Below are the code and all the weights of a small trained network. Each question names an input and a target symbol and asks about switching units off, where a switched-off unit gives its printed mean instead of its output.

import numpy as np


def w(rows, s, z=0):
    codes = np.array(rows[::2]) - 128.0
    scale = np.full(codes.shape[1], s)
    scale[-1] = z or s
    return codes * scale


def f(y):
    return y / 2 * (1 + np.tanh(0.7978845608 * (y + 0.044715 * y**3)))


def softmax(a):
    e = np.exp(a - a.max(-1, keepdims=True))
    return e / e.sum(-1, keepdims=True)


def log_softmax(a):
    a = a - a.max(-1, keepdims=True)
    return a - np.log(np.exp(a).sum(-1, keepdims=True))


def net(x, mask):
    ids = ['ΘΠδζηλμτ'.index(c) for c in x.split()]
    T = len(ids)
    res = E[ids] + P[:T]
    u = 0
    for l in range(3):
        q, k, v = (res @ M[l].T for M in (Q, K, V))
        z = softmax(np.where(np.tri(T) > 0, q @ k.T / 3**0.5, -1e9)) @ v
        res = res + np.where(mask[u], z, O[l][:, -1]) @ O[l][:, :-1]
        u += 1
        y = f(res @ A[l][:, :-1].T + A[l][:, -1])
        res = res + np.where(mask[u : u + 12], y, B[l][:, -1]) @ B[l][:, :-1]
        u += 12
    return log_softmax(res[-1] @ U[:, :-1].T + U[:, -1])


Q, K, V, O, A, B = {}, {}, {}, {}, {}, {}
E = w([
[99,142,192],'Θ',
[151,152,149],'Π',
[182,169,154],'δ',
[158,161,2],'ζ',
[75,117,153],'η',
[110,124,175],'λ',
[157,155,201],'μ',
[84,120,156],'τ',
],0.014)
P = w([
[144,211,133],'0',
[156,2,134],'1',
[55,194,133],'2',
[200,34,162],'3',
[66,200,128],'4',
[215,58,186],'5',
[70,202,126],'6',
[225,76,204],'7',
[82,207,125],'8',
[223,93,221],'9',
[81,207,121],'10',
[230,106,232],'11',
[78,207,112],'12',
],0.0084)
Q[0] = w([
[189,2,108],'0.h1',
[227,236,87],'0.h1',
[21,112,25],'0.h1',
],0.0064)
K[0] = w([
[132,70,87],'0.h1',
[219,227,102],'0.h1',
[37,131,1],'0.h1',
],0.0078)
V[0] = w([
[204,134,247],'0.h1',
[210,123,62],'0.h1',
[239,253,41],'0.h1',
],0.0055)
O[0] = w([
[112,79,104,159],'0.h1',
[153,133,231,170],'0.h1',
[254,141,147,253],'0.h1',
],0.007,0.0043)
A[0] = w([
[28,157,181,95],'0.n1',
[122,189,122,178],'0.n2',
[121,212,119,171],'0.n3',
[145,145,128,121],'0.n4',
[54,55,195,167],'0.n5',
[90,191,127,254],'0.n6',
[144,68,135,208],'0.n7',
[148,80,145,225],'0.n8',
[164,135,125,66],'0.n9',
[149,118,230,122],'0.n10',
[168,77,143,234],'0.n11',
[107,144,8,231],'0.n12',
],0.011,0.0026)
B[0] = w([
[175,181,88,178],'0.n1',
[186,162,189,216],'0.n2',
[167,180,180,252],'0.n3',
[196,126,141,168],'0.n4',
[233,122,134,196],'0.n5',
[157,139,185,213],'0.n6',
[92,123,44,168],'0.n7',
[97,83,61,188],'0.n8',
[181,144,109,175],'0.n9',
[149,91,37,245],'0.n10',
[131,109,20,230],'0.n11',
[3,45,180,216],'0.n12',
],0.0073,0.0038)
Q[1] = w([
[12,161,191],'1.h1',
[174,171,2],'1.h1',
[146,82,130],'1.h1',
],0.0076)
K[1] = w([
[53,103,124],'1.h1',
[255,119,55],'1.h1',
[184,137,192],'1.h1',
],0.0079)
V[1] = w([
[61,66,136],'1.h1',
[88,224,214],'1.h1',
[1,104,78],'1.h1',
],0.0068)
O[1] = w([
[255,38,93,45],'1.h1',
[78,237,199,123],'1.h1',
[153,87,239,5],'1.h1',
],0.0057,0.013)
A[1] = w([
[167,42,137,182],'1.n1',
[137,155,36,139],'1.n2',
[23,194,80,79],'1.n3',
[28,9,169,104],'1.n4',
[75,51,78,198],'1.n5',
[115,38,104,199],'1.n6',
[116,201,137,229],'1.n7',
[1,172,236,254],'1.n8',
[229,191,230,118],'1.n9',
[80,70,108,65],'1.n10',
[185,25,160,190],'1.n11',
[115,75,60,130],'1.n12',
],0.0071,0.0035)
B[1] = w([
[99,145,118,130],'1.n1',
[108,116,106,253],'1.n2',
[109,159,121,209],'1.n3',
[139,103,6,118],'1.n4',
[66,147,122,179],'1.n5',
[104,144,94,151],'1.n6',
[162,150,131,254],'1.n7',
[184,157,128,193],'1.n8',
[91,138,159,237],'1.n9',
[91,123,79,123],'1.n10',
[105,142,79,129],'1.n11',
[108,140,116,184],'1.n12',
],0.011,0.0068)
Q[2] = w([
[181,14,143],'2.h1',
[10,2,120],'2.h1',
[59,199,119],'2.h1',
],0.0069)
K[2] = w([
[148,2,162],'2.h1',
[204,70,111],'2.h1',
[147,228,130],'2.h1',
],0.0071)
V[2] = w([
[246,60,197],'2.h1',
[228,78,3],'2.h1',
[135,245,156],'2.h1',
],0.0065)
O[2] = w([
[77,128,204,64],'2.h1',
[135,249,123,96],'2.h1',
[130,64,118,250],'2.h1',
],0.013,0.024)
A[2] = w([
[134,101,66,97],'2.n1',
[229,154,95,59],'2.n2',
[141,108,138,170],'2.n3',
[108,152,214,234],'2.n4',
[159,221,186,244],'2.n5',
[189,104,79,124],'2.n6',
[142,90,187,81],'2.n7',
[62,147,229,182],'2.n8',
[250,127,135,102],'2.n9',
[139,86,186,98],'2.n10',
[180,64,111,152],'2.n11',
[171,134,177,197],'2.n12',
],0.011)
B[2] = w([
[141,129,157,237],'2.n1',
[174,124,152,186],'2.n2',
[85,131,99,156],'2.n3',
[85,104,169,141],'2.n4',
[60,194,153,154],'2.n5',
[130,171,152,252],'2.n6',
[130,97,81,139],'2.n7',
[240,65,255,135],'2.n8',
[128,94,77,200],'2.n9',
[134,109,117,142],'2.n10',
[123,165,125,251],'2.n11',
[77,140,137,159],'2.n12',
],0.015,0.02)
U = w([
[42,95,14,85],'Θ',
[62,188,100,253],'Π',
[128,252,130,141],'δ',
[255,107,85,55],'ζ',
[158,115,156,103],'η',
[124,174,199,150],'λ',
[51,226,185,123],'μ',
[148,125,157,100],'τ',
],0.0074,0.0064)

Each question gives the input, a string of symbols that net reads in full, and the target symbol t.
The units are the heads (3 rows each of Q, K, V and O) and the neurons (one row each of A and B). Each row of codes is followed by its name. A weight is (code - 128) times the scale printed after its matrix; where a second scale follows, it is the last column's (O, A, B and U).
mask holds one flag per unit, layer by layer, with each layer's heads first. A switched-off unit (its flag False) gives its mean, the last column of its rows in O or B, instead of its output. The means were averaged over made-up inputs and are rounded, as every weight is.
A unit's drop is (log p(t) with every unit on - log p(t) with that unit switched off) / (log p(t) with every unit on - log p(t) with every unit switched off).
The circuit of an input: a set's keep is (log p(t) with only the set's units on - log p(t) with every unit switched off) / (log p(t) with every unit on - log p(t) with every unit switched off). Starting from the 12 units with the biggest drops (on a tie, the unit counted first), units are removed one at a time, each time the one whose removal leaves the highest keep (on an exact tie, the one counted first), for as long as the keep stays at least 0.8.
circuit, biggest first: the units of the circuit, biggest drop first
most important unit: the unit with the biggest drop
top k neurons: the k neurons with the biggest drops, biggest first
top k neurons in layer l: the k neurons of layer l with the biggest drops, biggest first
input ζ ζ τ ζ μ τ δ Θ Θ η, target Θ: circuit, biggest first -> (2.n2; 0.n10)
input Π δ Θ ζ, target Θ: circuit, biggest first -> (0.n12; 2.n2)
input μ ζ μ Π, target Θ: most important unit -> 1.n5
input δ ζ Θ ζ η ζ ζ, target δ: top 2 neurons -> (2.n5; 0.n12)
input μ ζ Θ δ ζ ζ Θ, target μ: top 4 neurons in layer 2 -> (2.n5; 2.n12; 2.n4; 2.n2)
input μ ζ Θ ζ Π, target μ: top 2 neurons in layer 0 -> (0.n12; 0.n10)
input δ ζ μ μ μ Θ δ ζ μ, target δ: top 4 neurons -> (2.n5; 0.n12; 1.n5; 1.n9)
input λ Π ζ τ ζ ζ μ Θ Π, target λ: top 3 neurons -> (0.n12; 2.n8; 1.n9)
input λ λ λ ζ, target Θ: top 2 neurons -> (1.n5; 0.n12)
input ζ ζ Π, target ζ: top 2 neurons -> (0.n10; 0.n3)
input δ Θ Π ζ Θ τ λ ζ ζ, target δ: top 2 neurons -> (2.n5; 0.n10)
input λ Θ μ, target λ: top 2 neurons -> (2.n8; 0.n11)
input μ δ δ ζ ζ δ ζ Θ τ δ Π, target μ: top 2 neurons -> (2.n5; 1.n5)
input λ δ Θ δ Θ δ Π η δ μ, target Θ: top 2 neurons -> (1.n5; 1.n1)
input δ η ζ μ δ ζ μ, target δ: top 4 neurons -> (2.n5; 0.n12; 1.n5; 0.n11)
input ζ λ τ, target ζ: most important unit -> 0.h1
input μ μ λ δ ζ η δ μ λ, target μ: top 3 neurons -> (2.n5; 0.n5; 1.n5)
input ζ Π Θ Θ δ Π ζ τ, target Θ: top 2 neurons -> (0.n3; 0.n2)
input δ δ δ Θ Θ, target δ: top 3 neurons -> (2.n5; 0.n10; 1.n5)
input δ ζ τ ζ, target Π: most important unit -> 0.h1
input Θ ζ δ Θ Π ζ ζ μ λ, target Θ: top 3 neurons in layer 0 -> (0.n12; 0.n11; 0.n1)
input λ δ ζ Π Π δ, target Π: top 4 neurons in layer 1 -> (1.n5; 1.n1; 1.n6; 1.n12)
input Π ζ ζ δ τ ζ δ δ, target δ: top 4 neurons in layer 0 -> (0.n12; 0.n10; 0.n11; 0.n9)
input δ Π Π ζ Θ Π τ δ δ, target δ: top 2 neurons in layer 1 -> (1.n9; 1.n5)
input μ δ η μ Θ ζ Θ τ ζ, target μ: top 2 neurons in layer 0 -> (0.n1; 0.n3)
